Below is a small trained network, with its code and all its weights. Each question gives an input and a class and asks what happens when units are switched off, that is, made to give their printed mean instead of their output.

import numpy as np


def w(rows, s, z=0):
    codes = np.array(rows[::2]) - 128.0
    scale = np.full(codes.shape[1], s)
    scale[-1] = z or s
    return codes * scale


def norm(h):
    return h / np.sqrt((h * h).mean(-1, keepdims=True) + 1e-5)


def f(y):
    return y / 2 * (1 + np.tanh(0.7978845608 * (y + 0.044715 * y**3)))


def log_softmax(a):
    a = a - a.max(-1, keepdims=True)
    return a - np.log(np.exp(a).sum(-1, keepdims=True))


def net(x, mask):
    res = np.array(x, float).reshape(1, 8) / 4 @ E
    u = 0
    for l in range(2):
        y = f(norm(res) @ A[l][:, :-1].T + A[l][:, -1])
        res = res + np.where(mask[u : u + 3], y, B[l][:, -1]) @ B[l][:, :-1]
        u += 3
    return log_softmax(norm(res)[-1] @ U[:, :-1].T + U[:, -1])


A, B = {}, {}
E = w([
[108,199,104,77,96,201,103,56,95],'x0',
[135,117,138,123,163,163,144,143,107],'x1',
[150,107,135,116,125,147,86,146,150],'x2',
[146,127,90,131,147,155,196,123,248],'x3',
[124,115,122,118,118,121,135,123,119],'x4',
[77,176,56,150,170,208,47,51,160],'x5',
[118,124,124,124,120,129,126,137,129],'x6',
[152,140,136,131,136,116,117,119,133],'x7',
],0.012)
A[0] = w([
[171,201,237,63,4,184,189,135,121,104],'L0N0',
[56,56,169,229,189,45,6,155,22,116],'L0N1',
[61,135,144,157,156,108,2,93,16,5],'L0N2',
],0.0095,0.0031)
B[0] = w([
[111,87,78,134,204,56,79,137,109,192],'L0N0',
[73,95,105,59,176,122,117,10,138,251],'L0N1',
[158,186,178,143,97,153,163,224,174,233],'L0N2',
],0.012,0.011)
A[1] = w([
[132,177,191,178,38,177,57,128,2,53],'L1N0',
[122,177,149,140,119,88,41,206,2,1],'L1N1',
[152,126,27,182,160,133,118,151,138,35],'L1N2',
],0.016,0.0076)
B[1] = w([
[162,104,151,151,83,117,182,186,171,235],'L1N0',
[77,187,123,159,162,216,95,68,146,253],'L1N1',
[125,88,150,85,126,50,101,122,4,188],'L1N2',
],0.019,0.0057)
U = w([
[131,92,143,65,135,58,130,101,41,73],'0',
[39,239,117,125,131,254,76,18,130,79],'1',
[193,160,236,166,33,150,233,237,157,253],'2',
],0.01,0.0023)

Each question gives the input, the list of numbers given to net, and the class t.
The units are the neurons (one row each of A and B). Each row of codes is followed by its name. A weight is (code - 128) times the scale printed after its matrix; where a second scale follows, it is the last column's (A, B and U).
mask holds one flag per neuron, layer by layer. A switched-off neuron (its flag False) gives its mean, the last column of its row in B, instead of its output. The means were averaged over made-up inputs and are rounded, as every weight is.
A unit's drop is (log p(t) with every unit on - log p(t) with that unit switched off) / (log p(t) with every unit on - log p(t) with every unit switched off).
The circuit of an input: a set's keep is (log p(t) with only the set's units on - log p(t) with every unit switched off) / (log p(t) with every unit on - log p(t) with every unit switched off). Starting from all 6 units, units are removed one at a time, each time the one whose removal leaves the highest keep (on an exact tie, the one counted first), for as long as the keep stays at least 0.8.
units of the circuit, in order: the units of the circuit, biggest drop first
unit that matters most: the unit with the biggest drop
k most important neurons: the k neurons with the biggest drops, biggest first
k most important neurons of layer l: the k neurons of layer l with the biggest drops, biggest first
drop of u: that unit's drop, to one decimal
input [-8,0,-6,0,4,1,-6,5], class 1: 4 most important neurons	L0N1, L1N2, L1N0, L0N0
input [-1,7,-4,7,0,4,-8,8], class 0: units of the circuit, in order	L1N2, L0N1
input [7,1,0,-8,3,-6,-2,-4], class 1: units of the circuit, in order	L1N1
input [-2,-6,1,1,-1,8,-7,-7], class 0: units of the circuit, in order	L1N2, L0N1
input [2,-7,-3,-5,-3,6,7,-3], class 2: units of the circuit, in order	L0N2, L1N0
input [0,-8,6,5,-3,7,7,-2], class 0: 2 most important neurons	L1N2, L0N2
input [4,2,-5,-2,-2,5,4,1], class 2: 2 most important neurons	L0N1, L1N0
input [-4,8,6,5,2,3,7,2], class 0: 3 most important neurons	L0N2, L1N2, L0N1
input [6,-5,-7,-3,2,7,-3,3], class 2: units of the circuit, in order	L1N0, L0N1
input [-1,-7,8,-3,-5,-7,-1,-1], class 0: 2 most important neurons	L0N2, L0N1
input [1,4,-8,-8,-4,-4,-4,8], class 1: 2 most important neurons	L1N1, L0N2
input [-8,-6,0,1,-6,5,4,-6], class 0: 2 most important neurons of layer 1	L1N1, L1N2
input [-8,-2,-5,5,0,2,1,-6], class 0: 2 most important neurons	L0N2, L1N2
input [1,-5,2,-2,-7,-7,3,4], class 1: 2 most important neurons	L1N1, L0N1
input [1,7,-3,-5,8,-5,4,8], class 1: unit that matters most	L1N1
input [7,3,-2,-2,6,1,2,2], class 2: 3 most important neurons	L0N1, L1N0, L0N2
input [-8,8,-3,-7,4,3,-5,3], class 1: 2 most important neurons of layer 0	L0N0, L0N2
input [5,7,-3,-3,-1,1,-7,2], class 2: 2 most important neurons	L1N0, L0N2
input [5,-7,4,-8,3,-6,-4,1], class 1: 2 most important neurons	L1N1, L0N0
input [-6,2,2,-3,-1,2,3,7], class 1: units of the circuit, in order	L1N2
input [-1,-4,-5,1,-1,4,3,1], class 0: 2 most important neurons of layer 0	L0N1, L0N2
input [1,-2,-6,-5,-1,2,-8,5], class 2: 2 most important neurons of layer 0	L0N2, L0N0
input [5,0,3,0,0,2,0,3], class 2: 2 most important neurons	L0N1, L1N0
input [-8,-6,-3,-3,7,-7,-1,2], class 0: 2 most important neurons of layer 0	L0N2, L0N1
input [5,-7,7,-5,7,7,-2,-3], class 2: drop of L1N0	0.4
